Here is a tiny trained network, its code and every weight. The questions are about switching its units off for an input and a target symbol, where a switched-off unit gives its printed mean instead of its output.

import numpy as np


def w(rows, s, z=0):
    codes = np.array(rows[::2]) - 128.0
    scale = np.full(codes.shape[1], s)
    scale[-1] = z or s
    return codes * scale


def f(y):
    return np.maximum(y, 0)


def softmax(a):
    e = np.exp(a - a.max(-1, keepdims=True))
    return e / e.sum(-1, keepdims=True)


def log_softmax(a):
    a = a - a.max(-1, keepdims=True)
    return a - np.log(np.exp(a).sum(-1, keepdims=True))


def net(x, mask):
    ids = ['αβεμξφψ'.index(c) for c in x.split()]
    T = len(ids)
    res = E[ids] + P[:T]
    r = res
    for j in range(2):
        rows = slice(4 * j, 4 * j + 4)
        q, k, v = (r @ M[0][rows].T for M in (Q, K, V))
        z = softmax(np.where(np.tri(T) > 0, q @ k.T / 4**0.5, -1e9)) @ v
        o = O[0][rows]
        res = res + np.where(mask[j], z, o[:, -1]) @ o[:, :-1]
    y = f(res @ A[0][:, :-1].T + A[0][:, -1])
    res = res + np.where(mask[2:10], y, B[0][:, -1]) @ B[0][:, :-1]
    return log_softmax(res[-1] @ U[:, :-1].T + U[:, -1])


Q, K, V, O, A, B = {}, {}, {}, {}, {}, {}
E = w([
[37,155,120,250],'α',
[122,166,63,212],'β',
[145,164,244,93],'ε',
[160,116,164,73],'μ',
[182,88,53,80],'ξ',
[136,113,154,141],'φ',
[218,153,42,19],'ψ',
],0.015)
P = w([
[249,86,168,183],'0',
[119,54,154,76],'1',
[183,139,123,212],'2',
[124,60,155,76],'3',
[167,182,142,172],'4',
[106,65,146,86],'5',
[156,207,141,155],'6',
[103,66,149,85],'7',
[144,223,148,152],'8',
[90,73,137,90],'9',
[142,238,143,163],'10',
[87,75,144,94],'11',
[134,252,137,161],'12',
],0.011)
Q[0] = w([
[127,105,136,142],'head 0',
[186,96,89,96],'head 0',
[123,115,149,161],'head 0',
[246,181,121,128],'head 0',
[12,132,155,165],'head 1',
[169,106,79,169],'head 1',
[89,179,139,103],'head 1',
[182,109,110,138],'head 1',
],0.013)
K[0] = w([
[84,142,144,141],'head 0',
[158,51,9,63],'head 0',
[75,162,218,119],'head 0',
[139,43,132,154],'head 0',
[126,46,167,198],'head 1',
[156,115,115,134],'head 1',
[111,127,122,189],'head 1',
[81,158,153,45],'head 1',
],0.012)
V[0] = w([
[107,2,216,160],'head 0',
[19,151,143,190],'head 0',
[52,126,126,225],'head 0',
[96,91,148,121],'head 0',
[197,228,192,206],'head 1',
[154,59,168,63],'head 1',
[68,114,145,166],'head 1',
[226,170,127,86],'head 1',
],0.0067)
O[0] = w([
[2,104,174,249,148],'head 0',
[221,6,56,153,153],'head 0',
[145,66,198,148,207],'head 0',
[13,75,73,152,101],'head 0',
[173,184,210,117,253],'head 1',
[84,84,103,91,62],'head 1',
[162,197,59,50,132],'head 1',
[173,4,239,202,141],'head 1',
],0.004,0.0041)
A[0] = w([
[130,174,209,167,131],'neuron 0',
[91,107,93,153,110],'neuron 1',
[161,87,151,109,149],'neuron 2',
[146,98,153,5,2],'neuron 3',
[157,173,130,67,117],'neuron 4',
[63,168,113,158,69],'neuron 5',
[202,110,112,75,235],'neuron 6',
[130,208,75,159,207],'neuron 7',
],0.014,0.0058)
B[0] = w([
[245,124,33,134,219],'neuron 0',
[44,96,92,147,149],'neuron 1',
[177,86,96,112,156],'neuron 2',
[11,255,162,32,150],'neuron 3',
[113,57,134,237,148],'neuron 4',
[146,67,60,135,161],'neuron 5',
[98,121,61,222,179],'neuron 6',
[168,137,226,62,249],'neuron 7',
],0.0085,0.011)
U = w([
[148,90,30,233,71],'α',
[100,156,176,192,254],'β',
[151,233,212,74,140],'ε',
[83,158,217,85,111],'μ',
[127,92,36,45,83],'ξ',
[125,2,196,54,154],'φ',
[86,225,82,154,40],'ψ',
],0.0089,0.0076)

Each question gives the input, a string of symbols that net reads in full, and the target symbol t.
The units are the heads (4 rows each of Q, K, V and O) and the neurons (one row each of A and B). Each row of codes is followed by its name. A weight is (code - 128) times the scale printed after its matrix; where a second scale follows, it is the last column's (O, A, B and U).
mask holds one flag per unit, heads first, then neurons. A switched-off unit (its flag False) gives its mean, the last column of its rows in O or B, instead of its output. The means were averaged over made-up inputs and are rounded, as every weight is.
A unit's drop is (log p(t) with every unit on - log p(t) with that unit switched off) / (log p(t) with every unit on - log p(t) with every unit switched off).
The circuit of an input: a set's keep is (log p(t) with only the set's units on - log p(t) with every unit switched off) / (log p(t) with every unit on - log p(t) with every unit switched off). Starting from all 10 units, units are removed one at a time, each time the one whose removal leaves the highest keep (on an exact tie, the one counted first), for as long as the keep stays at least 0.8.
circuit, biggest first: the units of the circuit, biggest drop first
k most important neurons: the k neurons with the biggest drops, biggest first
heads that matter: for each layer, one digit per head in row order, 1 if its drop is at least 0.15 and else 0, layers parted by /
drop when u is switched off: that unit's drop, to one decimal
input ξ β ξ ε φ β ξ β α, target α: heads that matter -> 00
input ε α φ, target α: circuit, biggest first -> (neuron 7; neuron 0)
input β ξ α μ, target μ: circuit, biggest first -> (neuron 3; neuron 0)
input β μ μ α ξ ψ φ ξ φ φ α β α, target ε: circuit, biggest first -> (neuron 7)
input β μ β α ψ ψ β β ξ, target α: circuit, biggest first -> (head 1; neuron 7)
input φ α φ φ β β ε, target α: 4 most important neurons -> (neuron 0; neuron 4; neuron 7; neuron 3)
input β ψ ξ ε μ ξ ε β β μ ε φ ψ, target β: circuit, biggest first -> (head 0; neuron 4; neuron 6; neuron 7)
input β φ μ β ξ β β, target ε: 2 most important neurons -> (neuron 7; neuron 6)
input α β α ε α ξ β μ, target μ: 3 most important neurons -> (neuron 3; neuron 0; neuron 5)
input β ψ β α α ξ ξ, target β: 2 most important neurons -> (neuron 0; neuron 5)
input β μ μ β φ φ β ψ α α ψ, target β: 2 most important neurons -> (neuron 4; neuron 6)
input β β β β α β β β β, target ε: drop when head 1 is switched off -> 0.1
input β μ μ ε α φ ξ β β ψ, target ψ: drop when head 0 is switched off -> 0.3
input β β β β φ β ξ, target α: drop when head 1 is switched off -> 0.1
input φ φ μ, target α: circuit, biggest first -> (neuron 7)
